Below is a small trained network, with its code and all its weights. Each question gives an input and a class and asks what happens when units are switched off, that is, made to give their printed mean instead of their output.

import numpy as np


def w(rows, s, z=0):
    codes = np.array(rows[::2]) - 128.0
    scale = np.full(codes.shape[1], s)
    scale[-1] = z or s
    return codes * scale


def f(y):
    return np.maximum(y, 0)


def log_softmax(a):
    a = a - a.max(-1, keepdims=True)
    return a - np.log(np.exp(a).sum(-1, keepdims=True))


def net(x, mask):
    res = np.array(x, float).reshape(1, 7) / 4 @ E
    y = f(res @ A[0][:, :-1].T + A[0][:, -1])
    res = res + np.where(mask, y, B[0][:, -1]) @ B[0][:, :-1]
    return log_softmax(res[-1] @ U[:, :-1].T + U[:, -1])


A, B = {}, {}
E = w([
[171,227,128],'x0',
[213,179,246],'x1',
[102,217,69],'x2',
[79,90,155],'x3',
[128,158,126],'x4',
[211,139,149],'x5',
[198,86,3],'x6',
],0.0051)
A[0] = w([
[128,126,98,15],'n1',
[96,159,131,137],'n2',
[116,106,126,81],'n3',
[119,152,119,110],'n4',
[114,121,132,37],'n5',
[158,108,100,100],'n6',
[151,139,197,91],'n7',
[97,72,144,123],'n8',
[126,105,122,95],'n9',
[118,123,133,2],'n10',
[121,126,125,60],'n11',
[177,203,194,139],'n12',
[92,72,146,93],'n13',
[203,95,55,63],'n14',
[170,103,90,101],'n15',
[45,7,135,109],'n16',
[97,94,136,86],'n17',
[94,196,104,101],'n18',
[64,200,109,33],'n19',
[138,137,175,118],'n20',
[159,131,84,57],'n21',
[172,111,83,79],'n22',
[83,86,139,68],'n23',
[75,234,91,88],'n24',
[161,158,75,98],'n25',
[81,122,149,55],'n26',
[114,142,121,80],'n27',
[122,121,128,79],'n28',
[72,128,153,173],'n29',
[83,163,138,122],'n30',
],0.012,0.0053)
B[0] = w([
[85,90,122,129],'n1',
[138,87,91,159],'n2',
[153,158,138,136],'n3',
[127,111,116,139],'n4',
[94,62,155,128],'n5',
[98,121,138,153],'n6',
[209,132,142,179],'n7',
[166,164,92,184],'n8',
[132,129,104,138],'n9',
[140,185,79,128],'n10',
[135,137,48,128],'n11',
[226,68,153,230],'n12',
[143,143,88,175],'n13',
[64,114,184,188],'n14',
[88,123,153,165],'n15',
[145,198,41,255],'n16',
[152,167,130,154],'n17',
[119,64,54,167],'n18',
[121,89,46,159],'n19',
[181,123,147,168],'n20',
[104,124,165,146],'n21',
[90,124,164,161],'n22',
[169,181,141,161],'n23',
[113,22,6,189],'n24',
[88,86,174,165],'n25',
[108,173,138,144],'n26',
[135,120,110,130],'n27',
[127,86,132,128],'n28',
[215,98,89,196],'n29',
[160,116,79,162],'n30',
],0.024,0.0066)
U = w([
[87,74,104,1],'0',
[208,112,95,207],'1',
[171,76,64,43],'2',
[239,101,156,84],'3',
[156,254,204,34],'4',
[125,99,140,189],'5',
[138,193,41,159],'6',
[87,74,191,170],'7',
],0.0075,0.013)

Each question gives the input, the list of numbers given to net, and the class t.
The units are the neurons (one row each of A and B). Each row of codes is followed by its name. A weight is (code - 128) times the scale printed after its matrix; where a second scale follows, it is the last column's (A, B and U).
mask holds one flag per neuron, in row order. A switched-off neuron (its flag False) gives its mean, the last column of its row in B, instead of its output. The means were averaged over made-up inputs and are rounded, as every weight is.
A unit's drop is (log p(t) with every unit on - log p(t) with that unit switched off) / (log p(t) with every unit on - log p(t) with every unit switched off).
The circuit of an input: a set's keep is (log p(t) with only the set's units on - log p(t) with every unit switched off) / (log p(t) with every unit on - log p(t) with every unit switched off). Starting from the 12 units with the biggest drops (on a tie, the unit counted first), units are removed one at a time, each time the one whose removal leaves the highest keep (on an exact tie, the one counted first), for as long as the keep stays at least 0.8.
units of the circuit, in order: the units of the circuit, biggest drop first
k most important neurons: the k neurons with the biggest drops, biggest first
drop when u is switched off: that unit's drop, to one decimal
input [7,6,8,6,-6,2,-2], class 2: units of the circuit, in order -> n24
input [0,0,8,5,1,-2,1], class 2: units of the circuit, in order -> n24, n18, n19
input [4,-5,4,4,5,-8,5], class 2: units of the circuit, in order -> n24, n18
input [-2,1,-7,-6,3,1,-1], class 3: units of the circuit, in order -> n16, n24
input [-5,0,1,-5,-8,-4,-6], class 6: units of the circuit, in order -> n12, n16
input [-1,4,6,1,-6,7,-4], class 3: 2 most important neurons -> n12, n16
input [1,-8,3,7,4,2,3], class 6: 2 most important neurons -> n12, n16
input [-2,6,-6,-2,-4,-2,-1], class 3: drop when n7 is switched off -> 0.1
input [-8,-3,5,-6,-5,-7,-4], class 6: drop when n16 is switched off -> 0.2
input [-5,8,-5,5,-2,6,1], class 3: drop when n16 is switched off -> 0.1
input [6,-6,1,-6,0,4,-4], class 2: drop when n24 is switched off -> 0.4
